B, the same points and some others measured another way; then each row and its match in B:
B (72 x 34):
[[-148  231 -278  117   59   27  -24  228  -69  133  -43  259 -179  -11
   -23 -104   56  248   52  -78   48  189 -148 -321  -88 -112 -123   -5
   348  283 -254 -199  -36  115]
 [  57 -153 -170  -56   14 -219  -14   -9  106 -265  115  -30  -41  -49
   260  127  -38   80  -19   44  140 -281  384   35   64  118  -69  -12
   105 -172  344  -14  254  -17]
 [ -71   22  -49   70  -28   83 -224  181  -74   58  -25  -20  -87   -1
   -96    7  -14   79 -137 -213   48   23  -43  -55   29  -41   42   48
   205  270  -37 -180   97   19]
 [ -85  -36  105   -1   41   39 -179   37  -37  -27   43 -163  -30   30
  -145  -55   20 -113 -168 -263  -49   64   39  294    6   61   92  154
   -65  102  112  -37   12  -39]
 [ 126   36  -30   71  -42  -62 -123 -204  -77   47  -24 -276   39  -50
    89   15   91  -36   20 -146  135 -189   94  -31  151  190  -64   74
   -24  -56  -17   14   -8 -173]
 [ 132 -153  142   54  -39    1 -103 -226  160 -213  182 -108   72   94
   243  -32   95 -180  132  235 -127  -71  103  113  207   34 -150   52
  -288 -236  148   10  -54   80]
 [  74  105  -89   66   24  -52  -60 -133  -83   71    0 -128  -26  -32
    61  -42  121   42   73 -100   78  -52   26  -54   89  114 -107   74
     1  -36  -94   24  -74  -91]
 [ 129  -96  -74   42  -59 -118  -86 -136   66 -153   72 -132   28  -26
   256   79   24   -6   52   70  107 -258  227  -70  157  122 -108   -7
     9 -141  161  -38  120  -48]
 [-149   30 -192  -49  172 -102   69  178   73 -137  140  274 -177   27
    51  -83   50  157   31   29  -65  166   98   95 -125  -74 -112   65
    96  -19  102  -11   12  168]
 [ -19 -208  135  -89   10   13 -298  106  -53  -92   79 -245  -41   -8
  -150  108  -51  -43 -287 -332   34 -113  182  410   78   75  178  151
   -31   70  304   -2  210  -79]
 [-301   38 -251   17  144  -75  129  339  212 -257  144  480 -195   81
   108 -141  -39  118   13  164 -139  265   92  -61 -230 -183 -114  -27
   257  140  134 -229   77  327]
 [  28   91  -28  110  -38  -31  -92 -150  -49   42  -41 -219   39  -19
    45  -56   73 -100    3 -151   77  -87   43  -61   76  157  -48   67
    14   50  -53  -75  -46 -127]
 [ 116  -87  -97  -49   55 -101  -86  -34   -1  -91  128  -16  -82  -26
   144   84   73  154   50   25   65 -129  162   78  122   43 -111   57
   -23 -174  130   86   80    6]
 [ -77  186 -213   90   44   34  -94  171 -131  171  -49  124 -155  -36
   -69  -54   69  235    6 -169   81  119 -132 -223  -30  -58  -77   30
   281  247 -226 -127  -21   33]
 [ -24  -38 -322  -39   40 -268   56   79   58 -196   42   41  -98  -98
   220  112  -59  167  -49  -55  229 -267  388  -92  -44  136  -60  -36
   297  -51  278  -71  283  -57]
 [-253  -35  -79  -13   26  -54 -121  272   14 -128  -20  -47  -87  -20
  -145   -6 -134  -54 -328 -360   67  -13  203  164 -155   60  181   70
   279  308  263 -231  251  -32]
 [ 208   25  145   36   19  -11 -135 -385 -109   85   50 -379   79   -5
    31  -54  215 -135  103 -118    2  -80    9  217  221  207  -95  185
  -348 -242  -64  203 -216 -183]
 [ 195    8   58   96  -67  -23 -139 -312  -44   24   17 -316   88  -12
   139   -7  127 -111   97  -35   66 -178   54  -17  228  178 -110   81
  -168 -143  -42   45  -84 -144]
 [-108  -18   60   52  -13   41 -162   58    4  -53   13 -123  -15   29
   -82  -60   -9 -128 -159 -211  -26   32   45  140    0   48   75  101
    27  165   93 -140   43  -16]
 [ -62  130  -91   57   49  -57  -39  -44  -81   57  -35 -118  -37  -36
   -43  -84   73  -20  -42 -234   73   12   40   24  -26  132  -19  102
    75   83  -44  -37  -48 -106]
 [-195  166  -32  126   52   82  -47   91    2   44   -9   81  -70   69
   -96 -209   69  -74  -16 -120 -112  267 -148  -30  -90  -49  -44   80
    73  239 -147 -180 -139   92]
 [-255  139  -41   14  154   60  -59  213  -70   68   14   98 -154   41
  -252 -176   57   23 -130 -293 -103  326 -104  203 -171  -54   49  164
    84  247  -64  -79  -97   67]
 [ 105 -107   18   80 -160  -72 -217 -148  -11  -88  -53 -402  107  -61
   124  120  -52 -154 -145 -199  208 -390  260  -36  179  244   64   15
    80   43  203 -140  221 -217]
 [-112  303 -413  177   -1 -114   86   85  -58  108 -136  131  -98  -80
   121  -86   30  182   80  -97  211  -25    6 -521 -101   67 -154  -71
   466  253 -229 -250   18  -37]
 [  71   10  -58   94 -112 -129 -104 -197  -26  -48  -80 -371   95  -75
   129   42  -10 -156  -86 -210  210 -328  249  -77  109  286   12   29
    88   19  126 -110  127 -242]
 [  -7  101 -280   30   55 -117  -15   83  -66   33   -4   80 -129  -72
    90   24   43  239   31  -93  165  -74   90 -183   -6   40 -108    3
   264   56  -37  -55   80  -20]
 [-343  213 -489    2  202  -79  124  547   17  -20   35  621 -345  -14
   -28  -99  -29  449   -8  -39   24  318  -28 -276 -312 -236 -118  -43
   572  336  -83 -238  106  286]
 [  85   38  -79   96  -25  -32  -70 -112   17  -25   40  -41   -7    3
   178  -26   94   27  122   73   35  -68   36 -151  121   46 -152   16
     7  -51  -56  -53  -34   12]
 [  10  -50  123   20   -6  -16 -164 -127  -29  -50   23 -307   43    5
   -45  -30   40 -193 -126 -233   11  -82  123  258   79  169   64  147
  -128   -6  140   -3    8 -133]
 [ -41  -37 -151   40   15  -30  -54  140  103 -145  104  195 -107   28
   164    3    4  131   49  125   -9   11   80 -125   21  -95 -123  -30
   154   42   77 -142  102  167]
 [ -26   85   70  206  -76   98  -85 -140   96  -36   20  -51   67   99
   118 -175   91 -211  116  111 -124  109 -111 -158   92   -6 -133   25
   -85   80 -136 -196 -162   85]
 [ 118  -23 -139   69  -63 -133  -57 -143   25  -90   18 -141   25  -49
   245   66   33   21   62   21  163 -269  208 -167  134  150 -120  -17
    84  -95   92  -58  107  -91]
 [ -74 -183   96  -62   -1   14 -259  150   -1 -130   69 -168  -46   10
  -121   79  -80  -57 -284 -280   12  -82  180  330   29   46  166  119
    34  125  300  -84  222  -28]
 [-194  197 -159   61   97  -20  -18  144  -92   89  -57   42 -120  -21
  -141 -131   44   55  -95 -287   41  162  -33  -13 -143   38    4   96
   215  247  -95 -118  -40  -26]
 [  25 -195   22  -24   26  -39  -83   19  182 -280  217   98  -43   78
   206   18   22   -6   49  218 -116  -18  165  140   97  -70 -110   28
  -113 -161  253  -29   92  181]
 [-119  168 -278   55   89 -157   98   51   -4  -29  -16   87  -99  -44
    86  -87   40   93   27  -98  106   11  124 -146 -115   89 -105   20
   235   70   -9  -96   18  -21]
 [ 285  -72  103   91 -133  -74 -186 -419  -42  -19    2 -503  165  -45
   205   74  103 -191   57  -71  150 -381  179   13  308  293  -69   72
  -208 -219   74   64    0 -257]
 [ -12   31  -21   90  -48  -26 -118  -69  -21  -14  -32 -190   26  -17
    33  -29   19  -96  -67 -167   78 -101   86  -26   57  127   -2   56
    64   91   35 -117   37  -94]
 [ 139  -54   95  123 -134   35 -223 -194   -5  -24   -1 -304   95    7
   117   26   49 -152   -2  -50   59 -196   56  -52  222  128  -36   42
   -74   -5   15  -94   21  -98]
 [  46    5  116   63  -26    2 -140 -199  -35   -4   12 -305   62    9
    -9  -58   84 -193  -39 -173    5  -64   58  157  111  166    4  134
  -156  -24   34   -1  -69 -132]
 [ -62  122   -7  132   -8   43  -78  -59  -16   40  -19  -83    4   34
    -8 -136   82 -104   13 -102  -29   88  -65  -53   23   53  -58   78
     5  122 -115 -122 -112   -9]
 [ -46    8  -22  164 -129   94 -219   88   24  -10  -40  -65    8   24
    45  -10  -38  -50  -79  -76   41  -53  -30 -225   86  -23    0  -23
   199  278  -37 -301  107   33]
 [ -44   81 -221   95  -18 -121   15    2   36  -77  -23    1  -32  -41
   169  -20   -4   35   16  -33  132 -119  158 -218   -8  100  -96  -26
   226   70   39 -162   91  -28]
 [-140  139 -136   36   76  -33  -56  114  -91   66  -41  -11 -102  -32
  -117  -79   32   57 -103 -282   65   80   12   20  -92   58   16   97
   184  196  -42  -94    3  -49]
 [-216   23  -39   -3   80  117 -209  365  -69   49   24  133 -183   34
  -247  -45  -27  129 -214 -287  -54  231  -96  136  -97 -141  105  104
   214  350    1 -166   80  120]
 [  69   24   35  111  -72   94 -232  -42  -73   88   -5 -143   -3    9
     0   -5   74   -1   -7 -106   32  -28  -84  -81  160   14  -43   59
    16  113 -111  -98  -21  -25]
 [ 185 -150  186   46 -118  -14 -261 -282  -24  -64   29 -480  138  -11
    79   74   45 -231  -82 -159   79 -296  181  187  256  232   42  107
  -205 -113  171   13   64 -206]
 [  12   74  -48   83  -23  -59  -75 -122  -41    9  -32 -202   24  -27
    46  -46   54  -86  -20 -160   90 -101   88  -28   53  164  -35   67
    39   35    2  -70   -7 -126]
 [  14  -75  120   15   -5  125 -293   72  -78   40   60 -121  -55   31
  -126   14   46   13 -116 -186  -42   48  -65  184  121  -36   53  124
   -52  116   12  -37   25   19]
 [ 104   97  -83  105  -50 -111  -45 -253  -55   29  -56 -285   66  -62
   138  -23   87  -90   50 -128  160 -213  134 -113  113  243  -86   50
    17  -52  -28  -22  -24 -199]
 [  -4  -41 -274  -67   83 -217   35   87   39 -165   87   81 -124  -74
   180   89  -10  203  -10  -24  155 -170  304  -14  -19   79  -86    5
   202  -95  224    0  205   -2]
 [ -40  141  -85   79   52  -24  -21  -57  -50   54   -4  -44  -42    0
     2 -115  104   -7   38 -118   10   72  -22  -28   -7   72  -84   89
    26   51 -101  -40 -106  -31]
 [ -95   89  -34   52   37    5 -112   44  -75   55  -30 -105  -50  -11
  -112  -77   40  -30 -104 -265   30   55    6   76  -27   74   31  112
    83  161  -25  -85  -15  -61]
 [ -16  -94   57  -20  -16  -41 -206    0  -49  -62   15 -280   -1  -30
   -76   55  -29  -95 -222 -312   91 -153  189  248   56  159  123  124
    20   71  225  -43  157 -144]
 [-321  332 -340  156   92   19   75  328  -35  113  -90  358 -200    6
   -85 -217   21  183    1 -138   10  323 -172 -359 -252 -125  -91  -14
   464  437 -276 -316  -63  155]
 [ 139  -56    7  -46   74 -105  -59 -202  -17  -75  126 -163  -13  -15
   115    7  130    5   70  -19   25 -104  158  212  137  137 -105  125
  -201 -266  114  175  -44  -72]
 [ 120  -21   -5  -62  127 -113  -11 -208  -21  -55  144 -111  -36   -2
    92  -30  171   24  113  -14  -16  -25  131  258  104  120 -133  152
  -245 -303   83  228 -114  -53]
 [-115 -186  128  -72   26   46 -271  192   -4 -124   81 -140  -64   29
  -180   50  -73  -68 -307 -306  -36   -3  139  401    3   14  187  142
    10  156  297  -82  195   -3]
 [ 305  -66  146   58  -89  -65 -167 -483  -56   -5   37 -512  162  -32
   178   43  159 -198   95  -56   97 -321  156  123  319  292  -95  120
  -330 -302   56  156  -87 -252]
 [-152   15  -64  146  -31   23   -6   92  200 -200   79  187  -29  105
   174 -134   -8 -104   51  188 -127  124   20 -170  -33  -94 -118  -38
   105  134   45 -285   15  213]
 [  70    1   31   86  -80  -45 -148 -185  -44   -7  -36 -341   81  -38
    58    6   34 -154  -65 -200  119 -209  133   18  129  214   10   73
   -17   13   68  -60   40 -188]
 [  69  -34  -86  -10   43 -152   -2 -140   37 -124   89  -96  -14  -23
   174    5   73    1   55    2   60 -136  213   77   69  138 -107   65
   -58 -183  149   58   27  -56]
 [-105  111 -190   46   79 -101   58   41   35  -66   35  105  -86   -2
    81 -101   53   52   41  -30   20   62   84  -70  -79   38 -110   37
   130   35    5  -80  -15   40]
 [-239  200 -241   40  102  -57  -10  249 -104   82  -77   96 -159  -48
  -158  -99   -8  125 -147 -341   96  134   10  -56 -195   31   35   73
   353  321  -60 -171   50  -24]
 [  98    0  244   96  -11  185 -238 -185  -31   70   96 -177   36  105
   -48 -118  182 -148   83   -8 -181  153 -199  167  205  -27  -83  157
  -328  -40 -148   33 -237   41]
 [  80   29  -64   80  -15  -20  -90  -99   -2  -11   47  -54  -15    5
   135  -21   91   30   96   31   33  -56   27 -100  121   44 -132   34
    -4  -45  -44  -35  -31    1]
 [ 201 -190  -31  -92   26 -211  -64 -224   46 -212  153 -230   19  -52
   244  135   59    7   32   21  122 -333  377  222  185  210  -83   76
  -158 -364  331  172  138 -123]
 [-186  -95  -60  -66   30  -54 -193  285  -44  -98   -3  -94 -108  -43
  -177   72 -131   28 -357 -415  115  -77  224  244  -98   68  207   94
   258  261  294 -150  298  -62]
 [ 126    8   87  108  -77   -8 -151 -269  -30    4   -7 -340   99   -1
    87  -29   96 -183   26  -98   48 -151   59   27  184  181  -51   84
  -145  -65   -6  -15  -63 -149]
 [-154 -124  211   82  -52  186 -268  156  108 -136   90  -20  -10  135
  -101  -87  -37 -206 -167  -64 -206  173  -65  197   34 -117   84   85
   -54  237  117 -238   41  167]
 [ 343  -79  178   83 -124  -69 -174 -552  -39  -18   30 -582  206  -33
   221   46  159 -261  106  -40  107 -374  176  105  358  338  -97  113
  -365 -337   62  151  -89 -290]
 [  41 -199  281  -50   -7   97 -333  -37  -40  -63  110 -314   19   49
  -154   39   29 -163 -207 -255  -77  -34   66  478  159   63  138  195
  -243  -10  217   49   54  -59]]
Rows of B count from 0, top down.

[-282 -169    7   30   29 -287 -260   97  -11   55   74   35 -194   46
  325   81  -20  -80  -74   32   13   -8  125  -85   -1  104  -64 -238
   41  -34  116]
6
[-118  -73  -26   64   41 -149 -107   27   -7   58   58   -1 -223  103
  137   67  -17  -87  -24   -3   34   83  124  -83  -16  205  -31 -158
   35  -65   -1]
19
[-128 -151  -75  -37  -64 -335 -391  109 -137   62   69 -154  -74 -189
  -22 -164 -228  -67   47   19  -44   54 -130 -281  168 -122   34  -20
 -134 -154    6]
27
[ -59  -51  111 -128   -9  149   22   54   86  -78 -203  118  -81   60
   35  177  224   23 -213 -107  197  -13 -109  103 -159  109   18    6
  118   17 -214]
33
[ -62  -95   19  -60   93 -262 -226  131  140 -128 -292  256   91 -146
  322   37  105  293 -298  -33  -74  -13  -11 -186  -63  -61  -62 -222
  157  269  174]
12
[  58 -115  -26  102  -98 -288 -175   27  132 -140 -119   99  104 -175
  210  -72  -23  163 -138   98 -143   65   95 -317   26  -71  -54   -9
   54  119  254]
29
[ 207 -147   50  197 -330   34   63 -105  197 -152   30  -72  -51  -17
  -78  -63  -35 -120  -63   91   73  128  213 -192  -56  169    5  272
   29 -119  -30]
24
[ 577  256  -99  278  -36  276  516 -280  225 -168 -153   89   -5  158
 -261   45  137  119   18   51  -82  348  230 -196  -89  342   -5  220
  107   65  -22]
67
[  64 -160   -3  122 -194 -252 -170   10  150 -150  -70   45   89 -172
  165 -101  -52   90 -122  112  -92   58  125 -312   27  -53  -39   71
   41   55  213]
7
[ 147  162 -104  -69 -100  204  104 -107 -243   92   72 -283  -42  -34
 -537  -35  -57 -199  303   24   52  178 -377  -83  174  -97  136  395
 -259 -375 -281]
46
[ -53 -128    7  114  -90 -134  -88   -9   65  -12   67  -14 -168   58
  131   25  -27 -104  -50   45   36   80  181 -130  -28  182  -31  -49
   43  -72   29]
47
[ 263  222 -171  103  123   76  186 -132  -85   62    6  -78 -161  121
 -304   -8  -47  -19  166  -29  -63  293   -5 -172   70  231   41   35
  -68 -112 -126]
69
[-256   27  -68 -212  -46   -2 -207   45 -383  202  156 -298  -77  -83
 -281   30  -69 -274  304   46   71   13 -500    1  238 -261  114  227
 -311 -423 -199]
58
[-123    5  -93 -118  -22  -34 -179   28 -304  189  160 -291 -175  -33
 -323  -51 -151 -251  248  -16   76   97 -330  -82  192  -71  109  133
 -252 -379 -251]
40
[  27   92   91 -147    7  325  204  -24   61  -79 -245  121   -1  100
  -91  259  335   34 -129  -75  183   17 -221  169 -154   62   36  143
   89   -6 -241]
28
[ 269  -70  -42  166 -170 -234  -68  -41  235 -253 -215  143  240 -253
  130 -140  -14  275 -163  129 -206  125  118 -423   23 -111  -50  122
   80  206  320]
1
[ -51   30  132 -167  -94  318  155  -16   33  -82 -191   69   44   48
  -78  254  328  -36  -97  -14  199  -39 -271  188 -122  -39   42  249
   33  -81 -207]
43
[-432  161 -135 -266  268  -40 -197   81 -530  379  202 -253 -260  108
 -187  170  -25 -287  376  -27   49   43 -508  121  236 -122   90  -94
 -301 -411 -227]
64
[ -88 -104  -10  100  -18 -139  -85    4   27   37   82  -17 -228  108
  132   51  -25 -118  -27   17   43   91  180  -99  -23  228  -31 -117
   41  -87   -8]
45
[-148 -145    0   66  -25 -200 -177   42   16   25   71  -12 -191   47
  179   34  -44  -90  -49   26   30   50  135 -113   -7  149  -30 -132
   34  -71   38]
13
[-111  166  -84 -172  -25  200   41  -60 -371  201  146 -297  -90   33
 -424  100   20 -294  369   41   85  101 -490   66  201 -164  129  322
 -310 -449 -273]
39
[-120   95  -37  -37  316  -18   40   45    1   77 -118  182 -267  243
  187  237  171   64 -113 -123   48   87   70   72 -118  318  -43 -378
  150   93  -81]
21
[ 283  487  -43  -82  -41  679  670 -312 -133  -20 -137  -45  188  153
 -508  351  443  -64  320  144   14  183 -461  199   26 -125   86  617
 -160 -230 -169]
9
[ -18   94   82 -201 -243  196   92  -55  -15 -179 -259   74  470 -273
  -30  192  364  123   18  224  -53  -90 -516    8   58 -557   29  537
 -107  -34  174]
10
[ -37 -212   78   25 -137 -201 -208   86  193 -162 -165  140   46 -135
  260   -9   50  119 -270   20   15  -22   87 -179  -79  -17  -45  -26
  130  116  118]
25
[ 253  272 -203   50  194   85  182 -119 -158  116    2 -106 -183  121
 -375   -6  -57  -18  215  -57  -70  307 -103 -161  107  191   68    9
 -104 -139 -184]
44
[  53  174 -161   60  226  -51   64  -49 -135  142   46  -39 -247  168
 -107   56  -39  -39  145  -36  -68  230   20 -117   72  239    7 -161
  -42  -92  -74]
48
[  61  163 -106  116  228   -3  163  -81  -16   82   -3   76 -246  246
   35  151   75    2   49  -20  -49  210  159  -54  -37  338  -39 -207
   65    8  -15]
3
[-141  -64  130 -227 -103   62  -93   91   55 -147 -296  159  235 -177
  130  177  294  139 -204   29   83 -127 -348   43  -62 -303    7  180
   40   64   21]
61
[  76   27 -151   24   84 -339 -227   49  -49  -21 -106   30   85 -206
   37 -140 -123  198    5   49 -228  139  -89 -384  157 -147   -9  -79
  -58   80  203]
66
